Below are the code and all the weights of a small trained network. Each question names an input and a class and asks about switching units off, where a switched-off unit gives its printed mean instead of its output.

import numpy as np


def w(rows, s, z=0):
    codes = np.array(rows[::2]) - 128.0
    scale = np.full(codes.shape[1], s)
    scale[-1] = z or s
    return codes * scale


def f(y):
    return np.maximum(y, 0)


def log_softmax(a):
    a = a - a.max(-1, keepdims=True)
    return a - np.log(np.exp(a).sum(-1, keepdims=True))


def net(x, mask):
    res = np.array(x, float).reshape(1, 8) / 4 @ E
    y = f(res @ A[0][:, :-1].T + A[0][:, -1])
    res = res + np.where(mask, y, B[0][:, -1]) @ B[0][:, :-1]
    return log_softmax(res[-1] @ U[:, :-1].T + U[:, -1])


A, B = {}, {}
E = w([
[74,159,85,92,57,135,3,140,160,139,184],'x0',
[109,199,136,139,85,164,92,136,199,152,178],'x1',
[104,188,109,76,98,167,215,29,162,82,178],'x2',
[101,107,140,153,165,74,137,74,133,221,176],'x3',
[121,119,40,32,108,174,94,116,139,102,133],'x4',
[107,97,119,60,108,101,107,91,68,110,129],'x5',
[62,183,200,152,98,99,138,91,162,77,175],'x6',
[136,159,118,175,148,184,128,196,186,151,123],'x7',
],0.0073)
A[0] = w([
[77,56,169,114,75,74,40,100,89,157,167,144],'N1',
[84,216,136,94,49,166,116,105,194,76,182,132],'N2',
[144,145,115,193,131,173,69,254,182,152,99,187],'N3',
[149,96,166,200,179,144,143,151,143,173,110,251],'N4',
[167,106,122,78,132,150,142,161,64,62,53,139],'N5',
[87,215,184,170,111,110,178,74,158,107,176,234],'N6',
[98,84,156,124,126,36,13,135,62,155,145,162],'N7',
[121,156,14,49,89,218,67,159,144,162,155,172],'N8',
[170,91,123,117,171,132,188,147,72,63,15,120],'N9',
[143,63,118,61,133,143,106,137,60,89,71,214],'N10',
[102,198,106,70,58,165,102,96,182,79,175,253],'N11',
[132,161,150,244,135,121,97,243,196,174,91,148],'N12',
[96,218,173,93,71,134,132,93,172,66,183,119],'N13',
[157,36,186,110,185,32,193,93,40,124,103,241],'N14',
],0.0066,0.0039)
B[0] = w([
[65,221,48,137,168,47,58,149,76,165,115,192],'N1',
[72,171,154,161,98,172,112,82,229,30,241,227],'N2',
[183,154,207,89,120,196,45,225,190,145,138,236],'N3',
[202,152,174,161,173,134,175,162,124,174,118,221],'N4',
[154,47,124,149,38,146,107,141,126,37,90,200],'N5',
[110,183,205,254,184,129,206,64,123,103,164,224],'N6',
[83,183,83,138,168,76,55,188,70,141,78,209],'N7',
[150,70,84,40,78,149,40,101,199,152,151,246],'N8',
[180,46,143,170,72,162,193,147,118,66,52,214],'N9',
[112,81,48,126,46,138,111,161,110,88,71,219],'N10',
[52,135,127,116,50,165,64,51,222,81,204,252],'N11',
[197,194,240,125,156,207,102,232,152,151,148,234],'N12',
[52,176,171,200,83,126,118,86,135,45,181,212],'N13',
[134,108,80,217,145,95,191,135,62,143,49,254],'N14',
],0.0068,0.0093)
U = w([
[81,171,155,161,106,146,118,71,163,73,184,6],'0',
[178,156,195,126,146,179,97,210,156,167,131,138],'1',
[124,96,72,2,88,148,64,103,165,140,144,242],'2',
[151,126,141,159,190,120,211,70,124,194,123,196],'3',
[149,63,108,155,90,137,154,142,101,84,72,18],'4',
[92,168,88,142,161,61,87,148,76,174,101,139],'5',
],0.011,0.0014)

Each question gives the input, the list of numbers given to net, and the class t.
The units are the neurons (one row each of A and B). Each row of codes is followed by its name. A weight is (code - 128) times the scale printed after its matrix; where a second scale follows, it is the last column's (A, B and U).
mask holds one flag per neuron, in row order. A switched-off neuron (its flag False) gives its mean, the last column of its row in B, instead of its output. The means were averaged over made-up inputs and are rounded, as every weight is.
A unit's drop is (log p(t) with every unit on - log p(t) with that unit switched off) / (log p(t) with every unit on - log p(t) with every unit switched off).
The circuit of an input: a set's keep is (log p(t) with only the set's units on - log p(t) with every unit switched off) / (log p(t) with every unit on - log p(t) with every unit switched off). Starting from the 12 units with the biggest drops (on a tie, the unit counted first), units are removed one at a time, each time the one whose removal leaves the highest keep (on an exact tie, the one counted first), for as long as the keep stays at least 0.8.
circuit, biggest first: the units of the circuit, biggest drop first
k most important neurons: the k neurons with the biggest drops, biggest first
drop when u is switched off: that unit's drop, to one decimal
input [-6,-1,4,6,2,-1,7,-3], class 3: 2 most important neurons	(N14, N11)
input [-2,-6,4,-4,8,2,-3,-1], class 4: circuit, biggest first	(N9)
input [-4,-7,-4,3,3,-6,3,1], class 4: 2 most important neurons	(N9, N14)
input [7,3,-7,-7,-4,7,-4,-4], class 2: 2 most important neurons	(N8, N14)
input [7,-6,-7,-6,1,8,-2,-8], class 5: 2 most important neurons	(N1, N7)
input [1,4,3,-1,5,4,-2,6], class 2: 2 most important neurons	(N8, N6)
input [6,7,-5,7,-2,-6,1,-7], class 1: 3 most important neurons	(N12, N14, N3)
input [7,-6,4,-6,-4,0,-2,-8], class 4: 2 most important neurons	(N8, N3)
input [-2,-7,-4,3,2,4,8,-7], class 5: 2 most important neurons	(N1, N7)
input [3,1,2,1,4,-2,-6,6], class 2: drop when N8 is switched off	0.2
input [3,6,7,7,0,6,-7,7], class 2: drop when N11 is switched off	-0.1
input [3,-6,1,2,5,-1,3,8], class 2: drop when N6 is switched off	0.2
input [4,-7,-1,2,-6,0,8,7], class 1: drop when N12 is switched off	0.1
